Below are the code and all the weights of a small trained network. Each question names an input and a target symbol and asks about switching units off, where a switched-off unit gives its printed mean instead of its output.

import numpy as np


def w(rows, s, z=0):
    codes = np.array(rows[::2]) - 128.0
    scale = np.full(codes.shape[1], s)
    scale[-1] = z or s
    return codes * scale


def norm(h):
    return h / np.sqrt((h * h).mean(-1, keepdims=True) + 1e-5)


def f(y):
    return y / 2 * (1 + np.tanh(0.7978845608 * (y + 0.044715 * y**3)))


def softmax(a):
    e = np.exp(a - a.max(-1, keepdims=True))
    return e / e.sum(-1, keepdims=True)


def log_softmax(a):
    a = a - a.max(-1, keepdims=True)
    return a - np.log(np.exp(a).sum(-1, keepdims=True))


def net(x, mask):
    ids = ['γλμπσφ'.index(c) for c in x.split()]
    T = len(ids)
    res = E[ids] + P[:T]
    r = norm(res)
    for j in range(3):
        rows = slice(3 * j, 3 * j + 3)
        q, k, v = (r @ M[0][rows].T for M in (Q, K, V))
        z = softmax(np.where(np.tri(T) > 0, q @ k.T / 3**0.5, -1e9)) @ v
        o = O[0][rows]
        res = res + np.where(mask[j], z, o[:, -1]) @ o[:, :-1]
    y = f(norm(res) @ A[0][:, :-1].T + A[0][:, -1])
    res = res + np.where(mask[3:19], y, B[0][:, -1]) @ B[0][:, :-1]
    return log_softmax(norm(res)[-1] @ U[:, :-1].T + U[:, -1])


Q, K, V, O, A, B = {}, {}, {}, {}, {}, {}
E = w([
[44,173,103,150,123,220,113,78],'γ',
[144,255,155,168,178,82,203,95],'λ',
[50,42,13,155,115,229,193,221],'μ',
[136,59,213,192,90,190,26,153],'π',
[198,117,36,114,152,179,60,150],'σ',
[180,91,115,72,27,171,162,122],'φ',
],0.0043)
P = w([
[110,82,93,254,130,59,106,5],'0',
[160,97,137,194,153,152,151,59],'1',
[163,120,133,167,144,176,155,128],'2',
[130,173,134,138,127,172,139,167],'3',
[105,190,125,107,117,162,118,176],'4',
[64,187,136,60,103,161,100,183],'5',
],0.0046)
Q[0] = w([
[202,57,111,148,127,119,130,89],'head 0',
[116,143,78,29,132,75,139,135],'head 0',
[134,131,132,117,113,127,126,107],'head 0',
[124,120,156,179,152,160,136,100],'head 1',
[144,138,129,83,150,9,150,148],'head 1',
[122,127,145,114,164,35,151,127],'head 1',
[30,146,190,83,98,103,134,165],'head 2',
[151,121,118,254,154,198,161,98],'head 2',
[125,38,132,126,132,60,164,33],'head 2',
],0.0074)
K[0] = w([
[101,112,83,134,146,73,159,48],'head 0',
[89,210,137,29,120,137,147,196],'head 0',
[136,131,137,117,104,114,132,127],'head 0',
[144,97,98,162,108,145,91,97],'head 1',
[116,163,130,253,142,63,160,56],'head 1',
[126,148,114,244,132,74,130,79],'head 1',
[124,188,106,78,147,180,68,232],'head 2',
[203,31,58,146,121,124,118,44],'head 2',
[60,117,117,246,186,19,96,61],'head 2',
],0.0061)
V[0] = w([
[73,37,152,140,151,127,144,182],'head 0',
[137,197,188,131,187,99,80,85],'head 0',
[145,86,254,132,104,118,16,188],'head 0',
[194,110,86,139,107,138,149,100],'head 1',
[188,221,206,137,214,83,213,140],'head 1',
[148,161,108,139,119,109,114,125],'head 1',
[101,123,156,155,62,147,238,186],'head 2',
[194,117,137,99,7,129,136,80],'head 2',
[45,179,242,106,87,153,155,82],'head 2',
],0.0046)
O[0] = w([
[157,185,142,159,69,93,131,188,74],'head 0',
[142,92,93,143,213,177,131,102,136],'head 0',
[253,150,111,140,102,192,185,186,5],'head 0',
[94,123,120,66,150,113,131,105,214],'head 1',
[60,29,170,103,174,209,92,196,34],'head 1',
[136,100,120,112,132,166,125,121,131],'head 1',
[119,38,137,173,113,78,183,128,176],'head 2',
[167,105,162,67,106,176,179,89,190],'head 2',
[83,116,168,201,144,169,161,86,122],'head 2',
],0.0051,0.0025)
A[0] = w([
[133,121,83,123,121,139,123,73,103],'neuron 0',
[225,76,189,126,118,162,98,222,2],'neuron 1',
[125,50,172,143,92,80,12,92,99],'neuron 2',
[163,180,67,59,157,114,9,177,94],'neuron 3',
[132,169,97,97,163,128,201,172,116],'neuron 4',
[204,130,165,120,103,132,136,168,136],'neuron 5',
[128,106,84,57,71,31,149,194,115],'neuron 6',
[128,133,127,129,131,133,125,126,121],'neuron 7',
[160,77,179,1,70,112,173,88,136],'neuron 8',
[88,38,121,98,156,205,109,226,114],'neuron 9',
[99,98,110,117,119,130,124,132,114],'neuron 10',
[84,117,109,149,139,36,139,136,58],'neuron 11',
[163,163,81,117,167,55,183,72,59],'neuron 12',
[130,94,153,158,86,122,57,141,107],'neuron 13',
[126,91,190,64,218,155,148,209,94],'neuron 14',
[185,108,143,35,102,125,163,119,87],'neuron 15',
],0.0076,0.0072)
B[0] = w([
[173,123,137,96,122,103,169,157,163],'neuron 0',
[134,144,186,122,83,146,124,255,129],'neuron 1',
[236,165,69,139,115,169,196,101,156],'neuron 2',
[90,124,68,55,196,105,55,85,163],'neuron 3',
[183,83,109,136,140,151,106,62,157],'neuron 4',
[53,114,152,112,177,126,118,113,164],'neuron 5',
[124,118,185,128,194,189,107,119,170],'neuron 6',
[126,118,124,132,127,126,130,133,125],'neuron 7',
[103,63,146,81,113,100,173,39,255],'neuron 8',
[182,195,34,130,14,45,159,99,146],'neuron 9',
[123,181,133,102,128,85,124,121,124],'neuron 10',
[65,140,86,152,64,83,82,151,134],'neuron 11',
[185,105,74,111,65,127,143,156,156],'neuron 12',
[155,147,112,149,173,170,166,101,125],'neuron 13',
[114,103,211,139,114,141,100,252,155],'neuron 14',
[43,83,134,113,127,72,159,51,163],'neuron 15',
],0.0061,0.0038)
U = w([
[154,147,12,169,130,92,154,9,254],'γ',
[28,106,230,159,227,174,88,146,148],'λ',
[67,144,131,143,37,65,105,241,123],'μ',
[253,150,144,191,107,193,154,193,122],'π',
[164,163,72,28,175,129,37,169,11],'σ',
[142,65,201,44,73,99,201,101,41],'φ',
],0.0047,0.0027)

Each question gives the input, a string of symbols that net reads in full, and the target symbol t.
The units are the heads (3 rows each of Q, K, V and O) and the neurons (one row each of A and B). Each row of codes is followed by its name. A weight is (code - 128) times the scale printed after its matrix; where a second scale follows, it is the last column's (O, A, B and U).
mask holds one flag per unit, heads first, then neurons. A switched-off unit (its flag False) gives its mean, the last column of its rows in O or B, instead of its output. The means were averaged over made-up inputs and are rounded, as every weight is.
A unit's drop is (log p(t) with every unit on - log p(t) with that unit switched off) / (log p(t) with every unit on - log p(t) with every unit switched off).
The circuit of an input: a set's keep is (log p(t) with only the set's units on - log p(t) with every unit switched off) / (log p(t) with every unit on - log p(t) with every unit switched off). Starting from the 12 units with the biggest drops (on a tie, the unit counted first), units are removed one at a time, each time the one whose removal leaves the highest keep (on an exact tie, the one counted first), for as long as the keep stays at least 0.8.
units of the circuit, in order: the units of the circuit, biggest drop first
most important unit: the unit with the biggest drop
top k neurons: the k neurons with the biggest drops, biggest first
heads that matter: for each layer, one digit per head in row order, 1 if its drop is at least 0.15 and else 0, layers parted by /
drop of u: that unit's drop, to one decimal
input λ φ π γ λ, target π: heads that matter -> 100
input π φ λ φ σ, target φ: most important unit -> head 2
input λ μ γ σ λ, target σ: units of the circuit, in order -> head 2; neuron 3
input λ σ π μ σ π, target σ: units of the circuit, in order -> head 2; neuron 3
input μ π λ γ, target π: units of the circuit, in order -> head 0; neuron 8
input λ σ φ λ, target φ: units of the circuit, in order -> head 2; head 1
input φ λ γ, target φ: heads that matter -> 001
input λ λ σ, target σ: units of the circuit, in order -> neuron 8; neuron 3
input φ π μ π π λ, target π: heads that matter -> 101
input φ φ λ π μ, target π: heads that matter -> 110
input λ λ φ μ μ, target λ: heads that matter -> 110
input π μ μ, target π: top 2 neurons -> neuron 8; neuron 6
input φ μ γ, target φ: heads that matter -> 101
input λ σ γ, target σ: units of the circuit, in order -> head 2
input φ λ μ μ λ π, target π: top 2 neurons -> neuron 2; neuron 8
input μ φ λ λ λ, target λ: top 2 neurons -> neuron 14; neuron 12
input π λ π γ, target π: drop of head 0 -> 0.5
input λ φ γ λ γ π, target γ: drop of neuron 2 -> 0.3
input λ σ λ π λ, target μ: drop of neuron 15 -> -0.1
input π λ π σ π, target σ: units of the circuit, in order -> head 2
input μ λ φ σ π, target γ: drop of neuron 2 -> 0.5
